Below are the code and all the weights of a small trained network. Each question names an input and a class and asks about switching units off, where a switched-off unit gives its printed mean instead of its output.

import numpy as np


def w(rows, s, z=0):
    codes = np.array(rows[::2]) - 128.0
    scale = np.full(codes.shape[1], s)
    scale[-1] = z or s
    return codes * scale


def f(y):
    return np.maximum(y, 0)


def log_softmax(a):
    a = a - a.max(-1, keepdims=True)
    return a - np.log(np.exp(a).sum(-1, keepdims=True))


def net(x, mask):
    res = np.array(x, float).reshape(1, 5) / 4 @ E
    y = f(res @ A[0][:, :-1].T + A[0][:, -1])
    res = res + np.where(mask, y, B[0][:, -1]) @ B[0][:, :-1]
    return log_softmax(res[-1] @ U[:, :-1].T + U[:, -1])


A, B = {}, {}
E = w([
[178,4,59,131,98,172,82,109,114,61,134,98],'x0',
[187,78,149,178,140,163,217,108,151,210,144,120],'x1',
[81,163,131,214,39,188,94,149,89,203,129,99],'x2',
[143,124,164,128,151,116,90,126,138,148,102,75],'x3',
[127,60,134,139,108,33,123,121,88,195,84,156],'x4',
],0.011)
A[0] = w([
[118,59,142,131,112,10,131,109,79,159,47,178,33],'N0',
[122,169,168,111,179,213,131,135,193,62,186,95,3],'N1',
[212,114,143,148,169,162,227,81,161,220,174,130,30],'N2',
[66,147,63,110,105,103,131,135,75,88,208,238,106],'N3',
[84,234,203,99,166,53,199,160,138,188,162,154,11],'N4',
[153,65,43,138,157,144,114,62,83,115,151,115,20],'N5',
[99,143,135,107,139,99,58,138,134,80,71,144,11],'N6',
[92,192,108,67,138,96,20,142,129,123,107,85,26],'N7',
[158,89,140,63,254,88,149,74,160,83,138,187,13],'N8',
],0.0087,0.0058)
B[0] = w([
[201,252,41,73,165,213,145,76,188,191,83,188,191],'N0',
[205,164,45,102,166,245,157,73,166,178,64,169,185],'N1',
[158,126,205,202,157,34,174,98,101,35,54,163,217],'N2',
[88,106,190,173,163,94,178,110,152,70,49,75,180],'N3',
[240,31,78,65,76,150,59,236,114,91,192,73,246],'N4',
[190,75,105,90,129,79,87,191,136,108,181,74,174],'N5',
[167,95,124,236,155,78,159,104,111,56,145,151,159],'N6',
[135,116,140,255,169,27,203,124,138,123,174,177,183],'N7',
[15,128,192,194,31,197,72,101,60,228,210,146,203],'N8',
],0.0078,0.014)
U = w([
[127,97,175,179,187,41,178,87,152,73,130,140,84],'0',
[159,31,82,8,97,105,46,165,152,80,197,81,92],'1',
[127,220,42,51,163,181,148,63,193,158,118,170,96],'2',
[3,146,203,186,1,187,73,118,69,217,188,127,107],'3',
[65,105,162,60,169,95,153,108,189,127,132,104,251],'4',
],0.0081,0.021)

Each question gives the input, the list of numbers given to net, and the class t.
The units are the neurons (one row each of A and B). Each row of codes is followed by its name. A weight is (code - 128) times the scale printed after its matrix; where a second scale follows, it is the last column's (A, B and U).
mask holds one flag per neuron, in row order. A switched-off neuron (its flag False) gives its mean, the last column of its row in B, instead of its output. The means were averaged over made-up inputs and are rounded, as every weight is.
A unit's drop is (log p(t) with every unit on - log p(t) with that unit switched off) / (log p(t) with every unit on - log p(t) with every unit switched off).
The circuit of an input: a set's keep is (log p(t) with only the set's units on - log p(t) with every unit switched off) / (log p(t) with every unit on - log p(t) with every unit switched off). Starting from all 9 units, units are removed one at a time, each time the one whose removal leaves the highest keep (on an exact tie, the one counted first), for as long as the keep stays at least 0.8.
circuit, biggest first: the units of the circuit, biggest drop first
most important unit: the unit with the biggest drop
k most important neurons: the k neurons with the biggest drops, biggest first
drop when u is switched off: that unit's drop, to one decimal
input [-7,-7,7,-8,6], class 4: 2 most important neurons => N3, N8
input [-3,2,-1,-3,6], class 2: most important unit => N0
input [-6,-2,-7,-1,-5], class 3: 3 most important neurons => N8, N5, N0
input [2,-8,7,-1,-7], class 0: circuit, biggest first => N7, N8
input [6,-7,7,3,2], class 0: circuit, biggest first => N8, N7
input [-8,-6,8,5,-8], class 1: 3 most important neurons => N4, N8, N0
input [5,-7,7,-2,6], class 0: 2 most important neurons => N8, N4
input [-7,7,6,-6,4], class 0: 3 most important neurons => N2, N8, N5
input [-6,-5,-1,4,4], class 1: 2 most important neurons => N4, N2
input [5,-1,-6,6,7], class 2: 2 most important neurons => N0, N4
input [-3,-6,5,2,7], class 2: 3 most important neurons => N0, N2, N8
input [-8,-3,1,-6,-7], class 1: 2 most important neurons => N4, N0
input [4,-4,1,-5,5], class 2: 4 most important neurons => N0, N4, N2, N7
input [5,8,1,1,-1], class 0: 2 most important neurons => N2, N4
input [5,-6,5,-5,-7], class 2: most important neuron => N1
input [-5,0,-5,4,0], class 1: drop when N4 is switched off => 1.2
input [-5,4,3,-4,-5], class 1: drop when N2 is switched off => -0.1
input [-7,5,3,0,8], class 2: drop when N3 is switched off => 0.0
